Below are the code and all the weights of a small trained network. Each question names an input and a class and asks about switching units off, where a switched-off unit gives its printed mean instead of its output.

import numpy as np


def w(rows, s, z=0):
    codes = np.array(rows[::2]) - 128.0
    scale = np.full(codes.shape[1], s)
    scale[-1] = z or s
    return codes * scale


def f(y):
    return np.maximum(y, 0)


def log_softmax(a):
    a = a - a.max(-1, keepdims=True)
    return a - np.log(np.exp(a).sum(-1, keepdims=True))


def net(x, mask):
    res = np.array(x, float).reshape(1, 4) / 4 @ E
    y = f(res @ A[0][:, :-1].T + A[0][:, -1])
    res = res + np.where(mask, y, B[0][:, -1]) @ B[0][:, :-1]
    return log_softmax(res[-1] @ U[:, :-1].T + U[:, -1])


A, B = {}, {}
E = w([
[30,185,90],'x0',
[104,181,145],'x1',
[176,182,2],'x2',
[136,113,122],'x3',
],0.0084)
A[0] = w([
[254,71,117,209],'N0',
[30,67,250,5],'N1',
[105,137,149,151],'N2',
[230,109,140,211],'N3',
[29,91,64,143],'N4',
[206,92,142,187],'N5',
[52,148,101,147],'N6',
[191,206,78,40],'N7',
[210,176,19,116],'N8',
],0.01,0.0019)
B[0] = w([
[77,144,46,237],'N0',
[163,44,198,223],'N1',
[184,90,103,149],'N2',
[23,160,62,211],'N3',
[55,157,127,186],'N4',
[134,181,21,198],'N5',
[103,123,104,185],'N6',
[167,70,147,202],'N7',
[255,91,205,254],'N8',
],0.0087,0.0082)
U = w([
[254,111,108,1],'0',
[130,198,49,255],'1',
],0.0082,0.00072)

Each question gives the input, the list of numbers given to net, and the class t.
The units are the neurons (one row each of A and B). Each row of codes is followed by its name. A weight is (code - 128) times the scale printed after its matrix; where a second scale follows, it is the last column's (A, B and U).
mask holds one flag per neuron, in row order. A switched-off neuron (its flag False) gives its mean, the last column of its row in B, instead of its output. The means were averaged over made-up inputs and are rounded, as every weight is.
A unit's drop is (log p(t) with every unit on - log p(t) with that unit switched off) / (log p(t) with every unit on - log p(t) with every unit switched off).
The circuit of an input: a set's keep is (log p(t) with only the set's units on - log p(t) with every unit switched off) / (log p(t) with every unit on - log p(t) with every unit switched off). Starting from all 9 units, units are removed one at a time, each time the one whose removal leaves the highest keep (on an exact tie, the one counted first), for as long as the keep stays at least 0.8.
circuit, biggest first: the units of the circuit, biggest drop first
most important unit: the unit with the biggest drop
top k neurons: the k neurons with the biggest drops, biggest first
drop when u is switched off: that unit's drop, to one decimal
input [5,8,-7,-4], class 0: circuit, biggest first	N1
input [-7,4,-2,-5], class 1: circuit, biggest first	N8; N3
input [5,-7,5,-1], class 0: top 3 neurons	N8; N3; N0
input [-2,-4,-1,8], class 1: circuit, biggest first	N8; N1
input [-7,1,2,6], class 1: circuit, biggest first	N3; N0
input [3,5,5,8], class 0: circuit, biggest first	N8; N3
input [-8,-3,7,-6], class 1: top 4 neurons	N3; N0; N5; N1
input [-1,-4,0,-1], class 1: top 2 neurons	N8; N1
input [8,4,8,7], class 0: top 2 neurons	N8; N7
input [6,2,-7,-7], class 0: top 3 neurons	N1; N3; N0
input [-8,-2,4,7], class 1: top 2 neurons	N3; N0
input [-6,-3,4,4], class 1: top 2 neurons	N3; N0
input [5,0,5,2], class 0: top 3 neurons	N8; N3; N0
input [7,6,-8,0], class 0: most important unit	N1
input [0,7,4,-8], class 0: drop when N8 is switched off	0.1
input [6,-2,7,-3], class 0: drop when N6 is switched off	0.0
input [3,1,4,2], class 0: drop when N8 is switched off	0.3
input [-3,1,1,-1], class 1: drop when N8 is switched off	0.3
